Here is a tiny trained network, its code and every weight. The questions are about switching its units off for an input and a target symbol, where a switched-off unit gives its printed mean instead of its output.

import numpy as np


def w(rows, s, z=0):
    codes = np.array(rows[::2]) - 128.0
    scale = np.full(codes.shape[1], s)
    scale[-1] = z or s
    return codes * scale


def norm(h):
    return h / np.sqrt((h * h).mean(-1, keepdims=True) + 1e-5)


def f(y):
    return y / 2 * (1 + np.tanh(0.7978845608 * (y + 0.044715 * y**3)))


def softmax(a):
    e = np.exp(a - a.max(-1, keepdims=True))
    return e / e.sum(-1, keepdims=True)


def log_softmax(a):
    a = a - a.max(-1, keepdims=True)
    return a - np.log(np.exp(a).sum(-1, keepdims=True))


def net(x, mask):
    ids = ['ΓΘΛΠΣαεημτ'.index(c) for c in x.split()]
    T = len(ids)
    res = E[ids] + P[:T]
    r = norm(res)
    for j in range(2):
        rows = slice(3 * j, 3 * j + 3)
        q, k, v = (r @ M[0][rows].T for M in (Q, K, V))
        z = softmax(np.where(np.tri(T) > 0, q @ k.T / 3**0.5, -1e9)) @ v
        o = O[0][rows]
        res = res + np.where(mask[j], z, o[:, -1]) @ o[:, :-1]
    y = f(norm(res) @ A[0][:, :-1].T + A[0][:, -1])
    res = res + np.where(mask[2:10], y, B[0][:, -1]) @ B[0][:, :-1]
    return log_softmax(norm(res)[-1] @ U[:, :-1].T + U[:, -1])


Q, K, V, O, A, B = {}, {}, {}, {}, {}, {}
E = w([
[121,193,133],'Γ',
[125,90,149],'Θ',
[132,201,103],'Λ',
[145,141,90],'Π',
[72,156,94],'Σ',
[2,12,172],'α',
[116,168,167],'ε',
[88,41,108],'η',
[67,79,71],'μ',
[110,142,156],'τ',
],0.0073)
P = w([
[162,139,101],'0',
[151,219,103],'1',
[19,60,255],'2',
[139,239,105],'3',
[68,140,149],'4',
[151,238,110],'5',
],0.0035)
Q[0] = w([
[128,35,108],'H0',
[176,139,74],'H0',
[65,119,124],'H0',
[178,54,92],'H1',
[87,43,219],'H1',
[155,6,110],'H1',
],0.011)
K[0] = w([
[112,29,53],'H0',
[28,79,207],'H0',
[114,186,24],'H0',
[26,72,42],'H1',
[249,2,131],'H1',
[59,18,100],'H1',
],0.0072)
V[0] = w([
[183,129,126],'H0',
[65,57,159],'H0',
[132,157,73],'H0',
[191,2,137],'H1',
[171,198,123],'H1',
[192,100,103],'H1',
],0.0057)
O[0] = w([
[222,200,148,110],'H0',
[128,104,67,79],'H0',
[47,189,199,162],'H0',
[70,190,95,2],'H1',
[253,119,78,179],'H1',
[161,214,108,86],'H1',
],0.0035,0.0056)
A[0] = w([
[210,150,154,214],'N0',
[90,97,122,29],'N1',
[182,3,21,122],'N2',
[114,192,22,119],'N3',
[154,99,107,87],'N4',
[86,75,124,29],'N5',
[172,101,187,249],'N6',
[65,71,118,114],'N7',
],0.0059,0.0017)
B[0] = w([
[120,73,132,249],'N0',
[184,95,136,108],'N1',
[123,164,2,113],'N2',
[88,131,128,215],'N3',
[131,122,119,94],'N4',
[142,120,164,117],'N5',
[103,95,76,224],'N6',
[167,109,136,176],'N7',
],0.0073,0.0019)
U = w([
[167,203,177,201],'Γ',
[160,47,78,97],'Θ',
[143,215,132,236],'Λ',
[122,142,83,231],'Π',
[18,249,115,110],'Σ',
[46,98,171,91],'α',
[213,119,212,119],'ε',
[58,85,99,1],'η',
[90,139,86,139],'μ',
[160,41,156,109],'τ',
],0.016,0.0042)

Each question gives the input, a string of symbols that net reads in full, and the target symbol t.
The units are the heads (3 rows each of Q, K, V and O) and the neurons (one row each of A and B). Each row of codes is followed by its name. A weight is (code - 128) times the scale printed after its matrix; where a second scale follows, it is the last column's (O, A, B and U).
mask holds one flag per unit, heads first, then neurons. A switched-off unit (its flag False) gives its mean, the last column of its rows in O or B, instead of its output. The means were averaged over made-up inputs and are rounded, as every weight is.
A unit's drop is (log p(t) with every unit on - log p(t) with that unit switched off) / (log p(t) with every unit on - log p(t) with every unit switched off).
The circuit of an input: a set's keep is (log p(t) with only the set's units on - log p(t) with every unit switched off) / (log p(t) with every unit on - log p(t) with every unit switched off). Starting from all 10 units, units are removed one at a time, each time the one whose removal leaves the highest keep (on an exact tie, the one counted first), for as long as the keep stays at least 0.8.
circuit, biggest first: the units of the circuit, biggest drop first
top k neurons: the k neurons with the biggest drops, biggest first
which heads matter: for each layer, one digit per head in row order, 1 if its drop is at least 0.15 and else 0, layers parted by /
drop when u is switched off: that unit's drop, to one decimal
input μ Γ Σ Θ, target Θ: circuit, biggest first : H1; N2
input Σ ε η α ε, target τ: circuit, biggest first : H1; N6
input η ε Θ Σ Σ, target τ: circuit, biggest first : H1; N7; N1
input Σ Σ Π ε Λ, target α: circuit, biggest first : H1; N0; N7; N1
input η η Σ Π Π, target Π: circuit, biggest first : N2
input ε ε Γ Θ Σ, target τ: which heads matter : 11
input Θ Σ Γ, target Σ: which heads matter : 01
input Π Σ μ ε, target ε: which heads matter : 01
input ε Λ Θ τ, target τ: circuit, biggest first : H1; N0
input ε Σ η Λ Γ, target α: top 2 neurons : N0; N6
input Σ Σ Λ Θ, target Θ: which heads matter : 00
input ε Σ Σ Σ Λ, target α: circuit, biggest first : H1; N0; N7
input Σ Γ Θ ε Σ, target ε: top 2 neurons : N7; N6
input μ Σ Γ Σ Γ τ, target τ: top neuron : N6
input Θ Θ Σ, target Σ: drop when N0 is switched off : 0.4
input Γ Γ Σ Σ Σ, target ε: drop when H1 is switched off : 0.6
input Θ Λ Σ, target Σ: drop when H0 is switched off : 0.0
